Read these off the array that follows. Rows and columns are numbered from 0.
1) Read off the entry at row 1, column 0.
2) Read off the entry at row 0, column 0.
3) Read off the top-right entry.
4) Read off the entry in the bottom-right corner.
5) Read off the entry in row 0 and column 2.
6) Read off the entry in row 0 and column 1.
7) Read off the entry in row 2 and column 0.
[[3 5 5 6 2 7 3 6 2 3 2 5 3]
 [6 3 4 4 3 2 4 2 1 2 2 7 3]
 [6 6 6 5 2 1 1 6 4 6 3 3 1]
 [6 5 2 2 3 5 5 7 7 3 2 4 1]
 [1 2 6 4 7 5 2 2 7 1 4 2 2]
 [2 6 4 4 2 3 3 2 3 2 3 6 1]
 [1 1 4 3 4 7 2 4 3 7 6 4 5]
 [6 1 5 3 2 1 3 7 3 3 5 3 4]]
1) 6
2) 3
3) 3
4) 4
5) 5
6) 5
7) 6

Read these off the row that follows.
1) The smallest entry?
2) The entry just left of -10.52?
3) The entry just right of the smallest entry?
4) The second smallest entry?
5) The first entry from the right?
6) The 1st entry from the left?
(5.68, 1.57, -10.52, -1.70, -5.18, -20.61, 6.92, 9.77, 11.00, -2.54)
1) -20.61
2) 1.57
3) 6.92
4) -10.52
5) -2.54
6) 5.68

data = [-52  -4   2 -75   0  11 -44 -33]
The entry just right of -4 -> 2
The entry just left of the largest entry is 0
The maximum is 11

Read these off the table that follows. Counting starts at 0.
1) Give the entry directly above the largest entry.
2) Give the entry just left of the largest entry.
3) Give the entry at row 2, column 1.
4) Give the entry at row 2, column 2.
5) Give the largest entry.
6) Give the entry just right of -0.009.
7) Give the entry in row 1 and column 0.
8) Give the entry in the top-left corner.
-0.088	0.097	0.095	-2.539	0.465	-2.762	-0.775	-2.178	0.677	-0.222
-1.465	-0.289	-2.229	-2.570	-0.147	-1.726	1.295	0.162	-0.976	-1.061
-0.196	-0.859	-1.068	-0.355	-1.022	-0.761	-1.362	-1.131	-0.519	-1.639
-1.366	-0.002	-1.192	2.244	-1.200	-0.675	-0.153	-0.663	-0.070	-1.464
-0.009	0.456	-1.212	-0.098	-0.224	-1.343	-1.406	-0.292	-0.872	-1.787
1) -0.355
2) -1.192
3) -0.859
4) -1.068
5) 2.244
6) 0.456
7) -1.465
8) -0.088

A =
[[-14  21  -2  -6 -54]
 [-51 -21   6  25  -8]
 [-51 -21  13  19  -3]
 [ -9   6  57   3  -6]
 [ 14 -13  42   4 -41]
 [ 14 -12  46   7 -34]
 [ -5   4  57   5  -8]
 [-28  11  54   1  -2]
 [-34   3  -6  27 -18]
 [ -3   9  10 -11 -56]
 [-14  21  -4  -3 -53]
 [-12  21  -2  -7 -55]
 [  3  -2  56   7 -16]
 [  4  -2  21  -7 -52]]
The last entry in the row that holds the smallest entry is -56
The bottom-right entry -> -52
The top-left entry is -14
Give the entry directly below 25.
A: 19
The 1st entry on the diagonal from the top-right corner -> -54
Give the entry just right of -5.
A: 4
The third entry on the diagonal from the top-right corner is 13
Give the entry just left of 11.
A: -28
Give the bottom-left entry.
A: 4
The second smallest entry is -55
The fourth entry in reading order: -6
Give the second entry on the main diagonal.
A: -21
The entry just left of 13: -21
Give the third entry, reading row by row.
A: -2
The entry directly below -28 -> -34
The entry directly above -56 -> -18
The entry directly above 46 is 42
The second entry in reading order: 21
Give the first entry in the row that holds the smallest entry.
A: -3
Give the fourth entry from the end, reading row by row.
A: -2

a =
[[-17   7 -23  51  10  25  16 -16  18  19]
 [  0   0  34  -4  12 -12   3  20 -16 -10]
 [ -5 -20  -5 -26  -1 -77  26 -22  -4  -9]
 [ 17   0  -3 -48   7  15  -6 -41 -15 -30]
 [-30  37  -5  28 -10  36 -10 -21  15   4]
 [ 42 -27   8 -30   3 -55  23  -8  -9  29]
 [ 12  -1  12   0  23  13  17  28 -19   1]]
Rows and columns are numbered from 0.
The entry directly below the largest entry: -4
Read off the entry just right of -55.
Answer: 23
The entry in row 0 and column 0: -17
Read off the entry just left of 4.
Answer: 15
Read off the bottom-right entry.
Answer: 1
Read off the top-right entry.
Answer: 19
Read off the entry in row 2 and column 0.
Answer: -5
The entry just right of the largest entry: 10
Read off the maximum.
Answer: 51
The entry in row 0 and column 1 -> 7
Read off the entry at row 1, column 0.
Answer: 0
The bottom-left entry is 12
The entry at row 1, column 1 -> 0
Read off the entry just left of -12.
Answer: 12
The entry directly above 42: -30
The entry directly above -22 is 20
Read off the minimum.
Answer: -77
The entry directly below the smallest entry is 15
Read off the bottom entry of the column that holds the largest entry.
Answer: 0
The entry just left of the largest entry is -23
The entry at row 1, column 2 is 34
The entry just right of 8: -30
The top entry of the column that holds the smallest entry -> 25
Read off the entry directly above the smallest entry.
Answer: -12
Read off the entry at row 2, column 2.
Answer: -5
Read off the entry just left of 18.
Answer: -16
The entry just left of the smallest entry is -1

x =
[[55 29 54 32 69 40 34 27 36 32 25  5]
 [59 69 21 46 35 38 40 66 36 48 60 73]
 [29 64 45 50 59 42 58 82 59 35 42 64]]
Rows and columns are numbered from 0.
Find the top entry of the column that holds the largest entry.
A: 27
The bottom-right entry is 64
Find the entry in row 0 and column 2.
A: 54
The entry in row 0 and column 1 -> 29
The entry in the top-left corner -> 55
Find the top-right entry.
A: 5
The bottom-left entry is 29
Find the entry just right of 27.
A: 36
The maximum -> 82
Find the entry in row 1 and column 1.
A: 69
The entry just left of the smallest entry is 25
Find the entry just left of the largest entry.
A: 58

m = [-10 -57 -25 -57 -59  -4 -65 -33 -17 -31  12 -64 -36]
The entry just left of -64 -> 12
Give the first entry from the left.
Answer: -10
The entry just left of the largest entry is -31
The first entry from the right -> -36

B = [-53.72, 137.43, -137.89, -81.68, 96.41]
Give the entry just left of -137.89.
A: 137.43
Give the entry just left of the largest entry.
A: -53.72

arr = [109.697, 68.133, -149.877, 91.619, 124.971, 41.367, 119.248, 144.104, 98.569]
Report the entry just right of 144.104.
98.569
The entry just left of the smallest entry -> 68.133

Read these off the row that follows.
1) Find the entry just left of 126.
2) Find the entry just left of the smallest entry.
3) Find the entry just left of the largest entry.
array([192, 171,  76, 136, 190, 126, 117,  42, 188, 166, 244, 250, 166,
       128])
1) 190
2) 117
3) 244

M =
[[ 1.5  0.3 -0.2 -0.1 -0.2]
 [-0.5  0.7 -2.4 -0.5  1.2]
 [ 0.9  0.7 -1.1 -1.3 -0.1]
 [-0.5  0.3  0.8  0.5  0.1]
 [-0.4  0.4 -2.1  0.4 -0.6]
 [-1.0  1.3  0.5  0.6 -0.3]
 [ 1.2  0.7  0.6  0.2  0.6]
 [-0.6  0.8 -0.6  0.6 -0.4]
 [ 1.3  0.9  1.5  0.8  0.4]
 [-0.4  0.9  0.0 -0.8  0.1]
 [-0.4  0.7  0.2  0.8 -1.0]
 [ 0.2  1.1  0.1 -0.4 -0.1]
 [-0.4  0.2 -0.6 -1.4 -1.2]]
Read off the top-right entry.
Answer: -0.2
Read off the bottom-right entry.
Answer: -1.2
The entry in the top-left corner: 1.5
Read off the third smallest entry.
Answer: -1.4
The entry just right of the smallest entry: -0.5
The first entry in the row that holds the smallest entry: -0.5
The entry directly below the centre entry is -0.6
Read off the third entry from the end, reading row by row.
Answer: -0.6
The 5th-last entry, reading row by row is -0.4
The fourth entry in reading order: -0.1
The top entry of the column that holds the smallest entry is -0.2
The largest entry in the last row: 0.2
The entry just right of -1.3: -0.1
The third entry on the main diagonal -> -1.1

5	98	73	61	44	22	59	48	37
Read off the first entry from the left.
Answer: 5
Read off the first entry from the right.
Answer: 37
Read off the 3rd largest entry.
Answer: 61

Read these off the row that follows.
1) Which number is the minimum?
2) Which number is the entry just left of the smallest entry?
[ 25  -9   3  14 -34  10 -28 -74  10 -22 -40 -62 -66 -15   6   3]
1) -74
2) -28

[[ -1  17 -58  -8   6  10  50  25  13  -3 -39]
 [ 52 -26 -68  -2   6  17  42  -3  20  -3 -39]]
Read off the top-left entry.
A: -1
Read off the second entry from the end, reading row by row.
A: -3
The entry just left of 42 is 17
The 3rd entry, reading row by row: -58
The fifth entry, reading row by row: 6
The bottom entry of the column that holds the largest entry: 52
The entry just right of 42 -> -3
Read off the bottom-right entry.
A: -39
Read off the entry directly above -2.
A: -8
Read off the 2nd entry on the main diagonal.
A: -26

Questions about the table below.
1) Give the entry just right of 35.
2) Give the entry just left of -21.
3) Give the entry just left of the smallest entry.
[[-3, -29, -3, -31, 14, -4, -47, -2, -53, -39, 0, 15], [-11, -26, -21, 24, 25, -8, -10, 8, 2, -12, 57, 28], [15, -25, -28, 57, 1, -28, -7, -11, 17, -4, 15, 27], [-14, -8, -37, 17, 13, -6, -12, 2, -11, -17, 22, 18], [-28, 26, 13, 20, 15, 15, 16, 13, 12, -46, -9, 39], [-8, 2, -9, -23, 7, -8, -26, -1, -28, -38, 33, 44], [0, -13, -18, -36, -34, 32, -26, 1, -23, 18, 47, 24], [-42, 13, -1, -23, 28, 12, -4, 26, 5, -23, -11, -28], [-48, 2, 3, 12, 4, 9, 0, 7, -27, -13, 27, 31], [31, -17, 11, 17, -8, -5, 9, 10, 35, 43, -5, 4]]
1) 43
2) -26
3) -2
